(51.5, 16.4, 27.0, 78.8, -47.1, 30.6, -30.0, 6.5, 60.2, 2.2)
Read off the largest entry.
Answer: 78.8
The entry just right of 6.5: 60.2
Read off the entry just right of 30.6.
Answer: -30.0

arr =
[[  4.6  11.4  -9.5  10.1  -0.8  19.9 -12.9  -6.2 -14.6]
 [ 13.5  -9.0 -28.7  -0.1  -1.2  -6.1  35.0   4.8  -1.4]
 [-13.3 -28.7 -22.9 -11.2 -11.6 -25.4   6.2  -2.9 -13.0]
 [ -3.7   2.8  28.1 -22.4  -1.1  -1.3 -83.0  -0.9  -9.0]
 [ 46.0  -5.9   6.2 -27.7  11.0  -2.3  -8.7  -3.6   0.5]
 [ 32.2  14.5  -7.6 -10.1  -7.4 -25.0 -10.4   2.1 -46.9]]
Give the entry just right of the largest entry.
-5.9
The first entry in reading order is 4.6
Give the largest entry in the last column.
0.5
The bottom entry of the column that holds the smallest entry: -10.4
Give the entry just left of 28.1.
2.8
The smallest entry in the last row -> -46.9
The entry just right of -1.3 -> -83.0
Give the entry directly above the largest entry.
-3.7
The 2nd entry in reading order: 11.4
The entry directly below 4.8: -2.9
Give the smallest entry in the first row.
-14.6
Give the entry directly above 2.8.
-28.7
Give the last entry of the smallest entry's row.
-9.0
Give the entry directly below -11.2.
-22.4
The largest entry in the last row: 32.2
The entry directly below -1.4: -13.0
Give the entry just left of 35.0.
-6.1
Give the entry directly above -6.1.
19.9
Give the 3rd entry on the main diagonal.
-22.9
The entry directly below 4.6: 13.5
The entry directly above -2.3 -> -1.3
Give the entry directly above -10.1.
-27.7
The fifth entry in reading order: -0.8
The 2nd entry on the main diagonal is -9.0
Give the entry just left of -6.2.
-12.9
Give the first entry in the row that holds the largest entry.
46.0
Give the smallest entry in the first column.
-13.3

Read these off the row that follows.
1) What is the entry just right of 53.8?
2) What is the entry just right of the smallest entry?
[-56.3  36.9  -0.5  53.8   6.4  22.3  -7.6 -71.1 -13.1   1.6 -14.4  -8.0
   4.5   5.6]
1) 6.4
2) -13.1

A = 486,876,63,301,814,78,861,73
Report the last entry.
73
The 3rd entry from the left is 63
Report the 1st entry.
486

m =
array([[13, 53, 13, 86, 80, 82, 69, 71, 17, 88],
       [67, 88, 27, 91, 26, 67, 71, 65, 83, 58],
       [24, 50, 17, 66, 72, 56, 14, 86, 53, 22],
       [59, 41, 15, 32, 84, 88, 13, 82, 27, 61],
       [92, 35, 40, 91, 90, 66, 19, 19, 66, 64],
       [16, 89, 42, 49, 54, 52, 48, 71, 75, 36]])
The entry directly above 90 -> 84
The entry just left of 22: 53
The 5th entry in reading order is 80
The entry in the top-right corner is 88
The last entry, reading row by row: 36
Give the entry directly below 22.
A: 61
Give the largest entry in the last row.
A: 89
Give the largest entry in the first column.
A: 92
Give the third-last entry, reading row by row.
A: 71
Give the first entry, reading row by row.
A: 13
The entry directly below 84 is 90
The second entry on the main diagonal: 88
Give the entry just right of 69.
A: 71
Give the bottom entry of the column that holds the largest entry.
A: 16
Give the third entry in reading order.
A: 13
The entry directly above 41 -> 50
Give the third entry on the main diagonal.
A: 17
The entry just left of 32 is 15
The 4th entry in reading order is 86
Give the fourth entry from the end, reading row by row.
A: 48
The entry just left of 40 -> 35
The entry just left of 49 -> 42
Give the third entry on the diagonal from the top-right corner.
A: 86

Questions about the row below.
1) Find the second entry.
2) Find the first entry.
3) Find the entry at the centre.
4) Find the third entry from the left.
5) Find the first entry from the right.
[200, 140, 77, 147, 108, 127, 132, 71, 88, 33, 215]
1) 140
2) 200
3) 127
4) 77
5) 215

Questions about the row below.
1) Find the entry just right of 24.
2) Find the entry just right of 4.
[38 39 24 38 45 28 26 33 56 34 54 32  4 81]
1) 38
2) 81

Read these off the table that follows. Indices start at 0.
1) Give the entry at row 0, column 0.
2) Give the entry in row 0 and column 1.
3) Give the top-right entry.
4) Give the entry in the bottom-right corner.
5) Give the entry directly above the largest entry.
6) Give the entry at row 0, column 2.
7) Give the entry in the bottom-left corner.
 -0.8   -4.0   22.1  -13.7
 -0.2  -23.8  -57.8  -50.7
 -9.9  -36.6   17.1   -3.3
 24.2  -11.3  -79.6  -74.6
 -8.8   -4.0   22.1   -3.3
 20.4  -70.2  -24.8  -33.3
1) -0.8
2) -4.0
3) -13.7
4) -33.3
5) -9.9
6) 22.1
7) 20.4

X =
[[-64.1  11.4   3.6 -12.9  42.0  42.0  23.4  34.1   7.5 -33.9]
 [-68.8   6.3  13.9 -39.1  43.0  43.0  45.5  15.1   3.6 -25.8]
 [-68.0   7.3  13.7 -41.4  40.7  40.7  49.2  15.6   4.9 -27.9]
 [-63.1  12.4   2.3 -11.2  41.0  41.0  23.1  36.4 -17.9 -29.0]
 [-62.0  13.9   0.7  -9.7  39.1  39.1  23.1  34.6   8.2 -31.1]
 [-55.5  22.0   0.2 -37.7  18.9  18.9  63.2  21.9 -21.7 -30.9]
 [-69.5   5.3  13.9 -35.3  45.2  45.2  40.3  29.2 -10.9 -36.4]
 [-62.4  14.1   8.5 -42.5  29.5  29.5  60.5  20.3 -21.9 -30.5]
 [-51.8  25.8 -10.0 -18.3  17.4  17.4  50.8  34.6 -19.1 -29.7]
 [-69.5   5.2  13.5 -33.6  45.8  45.8  38.4  29.0 -10.0 -35.9]
 [-55.1  21.7  -7.2  -6.1  28.3  28.3  27.8  26.9  -4.0 -35.7]
 [-52.4  25.0  -9.7  -6.2  22.9  22.9  32.8  35.9   8.4 -25.7]
 [-69.5   5.3  13.2 -31.4  45.9  45.9  36.1  32.9   6.4 -36.6]
 [-52.1  25.4 -10.0  -6.5  22.2  22.2  33.7  32.9 -19.2 -29.5]
 [-58.5  18.4   4.2 -41.8  23.5  23.5  63.2  23.4   4.5 -35.6]]
Indices start at 0.
The top-left entry: -64.1
Find the entry in row 0 and column 2.
3.6
The entry just left of -19.1 -> 34.6
Find the entry directly below 60.5.
50.8
The entry in row 1 and column 0: -68.8
Find the entry in the bottom-left corner.
-58.5
The entry at row 0, column 1 -> 11.4
The entry directly above -36.6 -> -25.7
Find the entry in the bottom-right corner.
-35.6
The entry in the top-right corner: -33.9
Find the entry directly above -62.4.
-69.5
Find the entry in row 2 and column 0.
-68.0
Find the entry just left of -25.8.
3.6
The entry directly below 35.9 -> 32.9
The entry directly below -33.6 is -6.1
Find the entry directly below -41.4.
-11.2
Find the entry just left of -36.4.
-10.9
Find the entry directly below -6.1.
-6.2

Questions about the row below.
1) The entry just right of the largest entry?
2) The entry just left of 48?
[79 72 47 50 48 14 49]
1) 72
2) 50

Questions about the row below.
1) What is the entry just left of the smallest entry?
2) What is the entry just right of 45.9?
3) What is the entry just left of 28.2?
[ 45.9  73.3  -5.6  18.7  28.2 -27.1  32.0]
1) 28.2
2) 73.3
3) 18.7

Questions about the row below.
1) The entry just right of 84.0?
2) The entry just right of the smallest entry?
3) The entry just right of 23.5?
4) The entry just left of 12.1?
[ 84.0 -47.9  23.5 -10.1  53.3  12.1  10.3 -33.5 -15.0  47.1]
1) -47.9
2) 23.5
3) -10.1
4) 53.3

M = [[0.068, -0.019, -0.080, -0.013, -0.033, -0.045, 0.030, 0.055, 0.112, 0.085, 0.066, 0.103, 0.097, 0.061, -0.013, 0.062], [0.079, -0.040, -0.080, -0.097, -0.071, -0.101, -0.041, 0.013, 0.115, 0.066, 0.085, 0.040, 0.115, 0.122, -0.103, -0.035], [0.046, 0.050, 0.065, 0.033, 0.049, 0.046, 0.030, 0.035, 0.039, 0.037, 0.050, 0.023, 0.044, 0.062, 0.032, 0.020], [0.120, -0.016, -0.039, -0.143, -0.082, -0.135, -0.078, -0.013, 0.086, 0.056, 0.101, -0.035, 0.130, 0.185, -0.135, -0.115], [0.077, -0.008, -0.063, -0.014, -0.029, -0.044, 0.028, 0.052, 0.104, 0.083, 0.068, 0.088, 0.098, 0.071, -0.012, 0.049], [0.057, 0.042, 0.078, -0.059, 0.002, -0.031, -0.052, -0.030, -0.028, -0.010, 0.038, -0.101, 0.028, 0.106, -0.043, -0.110], [-0.101, -0.020, -0.050, 0.080, 0.012, 0.042, 0.043, -0.001, -0.095, -0.054, -0.108, 0.022, -0.119, -0.169, 0.095, 0.083], [0.062, -0.003, -0.027, -0.016, -0.015, -0.028, 0.016, 0.034, 0.084, 0.062, 0.062, 0.055, 0.081, 0.067, -0.020, 0.025], [0.090, -0.019, -0.053, -0.056, -0.043, -0.068, -0.003, 0.034, 0.121, 0.083, 0.091, 0.061, 0.121, 0.110, -0.063, 0.005]]
Read off the entry just left of 0.101.
Answer: 0.056
Read off the minimum.
Answer: -0.169
The entry just right of the smallest entry -> 0.095
Read off the entry just left of -0.110.
Answer: -0.043
The entry just left of 0.037 is 0.039
Read off the entry just left of the largest entry.
Answer: 0.130
Read off the entry just right of 0.067.
Answer: -0.020
